Here is a tiny trained network, its code and every weight. The questions are about switching its units off for an input and a class, where a switched-off unit gives its printed mean instead of its output.

import numpy as np


def w(rows, s, z=0):
    codes = np.array(rows[::2]) - 128.0
    scale = np.full(codes.shape[1], s)
    scale[-1] = z or s
    return codes * scale


def f(y):
    return y / 2 * (1 + np.tanh(0.7978845608 * (y + 0.044715 * y**3)))


def log_softmax(a):
    a = a - a.max(-1, keepdims=True)
    return a - np.log(np.exp(a).sum(-1, keepdims=True))


def net(x, mask):
    res = np.array(x, float).reshape(1, 5) / 4 @ E
    y = f(res @ A[0][:, :-1].T + A[0][:, -1])
    res = res + np.where(mask, y, B[0][:, -1]) @ B[0][:, :-1]
    return log_softmax(res[-1] @ U[:, :-1].T + U[:, -1])


A, B = {}, {}
E = w([
[47,65,231,196,75,195],'x0',
[253,58,120,206,165,159],'x1',
[130,108,145,116,130,109],'x2',
[131,115,137,122,124,115],'x3',
[106,173,152,247,148,17],'x4',
],0.013)
A[0] = w([
[111,32,183,197,56,176,130],'N1',
[103,202,69,32,179,59,184],'N2',
[93,193,184,195,157,64,128],'N3',
[93,145,135,195,220,137,132],'N4',
[110,176,140,226,129,30,168],'N5',
[168,113,110,81,158,233,254],'N6',
[91,61,65,71,117,132,156],'N7',
[93,227,78,31,57,42,150],'N8',
[209,165,109,38,155,158,184],'N9',
[189,188,169,180,186,89,122],'N10',
[4,160,150,88,75,118,171],'N11',
[39,150,176,92,63,128,125],'N12',
[221,175,99,100,142,82,184],'N13',
[55,199,106,45,107,92,208],'N14',
],0.011,0.0085)
B[0] = w([
[103,134,202,143,96,169,205],'N1',
[54,8,109,162,49,115,250],'N2',
[155,189,135,186,60,58,203],'N3',
[112,106,139,176,112,87,162],'N4',
[142,169,130,186,134,57,227],'N5',
[126,89,128,46,110,149,238],'N6',
[147,146,129,108,162,156,182],'N7',
[106,73,190,171,92,132,252],'N8',
[141,82,137,85,175,139,228],'N9',
[90,106,101,171,140,65,188],'N10',
[186,246,127,116,196,141,244],'N11',
[176,167,83,97,172,145,216],'N12',
[156,64,91,135,215,84,226],'N13',
[89,144,235,138,77,206,248],'N14',
],0.012,0.019)
U = w([
[88,57,159,112,93,200,254],'0',
[80,91,154,232,80,94,211],'1',
[155,56,49,85,238,130,68],'2',
[136,96,5,199,221,42,60],'3',
[125,197,129,71,185,204,76],'4',
[151,245,128,160,141,79,16],'5',
],0.011,0.0044)

Each question gives the input, the list of numbers given to net, and the class t.
The units are the neurons (one row each of A and B). Each row of codes is followed by its name. A weight is (code - 128) times the scale printed after its matrix; where a second scale follows, it is the last column's (A, B and U).
mask holds one flag per neuron, in row order. A switched-off neuron (its flag False) gives its mean, the last column of its row in B, instead of its output. The means were averaged over made-up inputs and are rounded, as every weight is.
A unit's drop is (log p(t) with every unit on - log p(t) with that unit switched off) / (log p(t) with every unit on - log p(t) with every unit switched off).
The circuit of an input: a set's keep is (log p(t) with only the set's units on - log p(t) with every unit switched off) / (log p(t) with every unit on - log p(t) with every unit switched off). Starting from the 12 units with the biggest drops (on a tie, the unit counted first), units are removed one at a time, each time the one whose removal leaves the highest keep (on an exact tie, the one counted first), for as long as the keep stays at least 0.8.
units of the circuit, in order: the units of the circuit, biggest drop first
k most important neurons: the k neurons with the biggest drops, biggest first
drop when u is switched off: that unit's drop, to one decimal
input [-1,3,-8,8,-5], class 2: units of the circuit, in order -> [N14]
input [-8,-7,0,5,1], class 1: 2 most important neurons -> [N6, N8]
input [5,8,-3,-6,0], class 0: 2 most important neurons -> [N5, N3]
input [-5,6,6,-6,0], class 2: 2 most important neurons -> [N5, N3]
input [-1,7,4,4,0], class 2: units of the circuit, in order -> [N5, N14]
input [-6,-6,1,-1,0], class 0: 2 most important neurons -> [N14, N5]
input [0,7,-6,6,2], class 3: 3 most important neurons -> [N14, N8, N2]
input [0,-1,4,7,-1], class 0: 3 most important neurons -> [N11, N13, N12]
input [1,-3,-8,-1,2], class 5: 2 most important neurons -> [N2, N11]
input [-5,1,8,-6,6], class 3: 2 most important neurons -> [N13, N14]
input [-4,0,8,-6,0], class 0: 4 most important neurons -> [N11, N5, N3, N12]
input [2,-8,-2,-8,-7], class 4: 2 most important neurons -> [N11, N12]
input [-8,-1,7,0,4], class 1: 2 most important neurons -> [N2, N8]
input [2,-7,-8,-6,-8], class 4: units of the circuit, in order -> [N11]
input [-5,-8,0,-4,0], class 0: 2 most important neurons -> [N14, N5]
input [-4,1,6,4,-7], class 2: drop when N1 is switched off -> 0.1
input [2,-6,-5,7,-8], class 4: drop when N11 is switched off -> 0.6
input [6,-1,7,2,7], class 5: drop when N2 is switched off -> 0.1
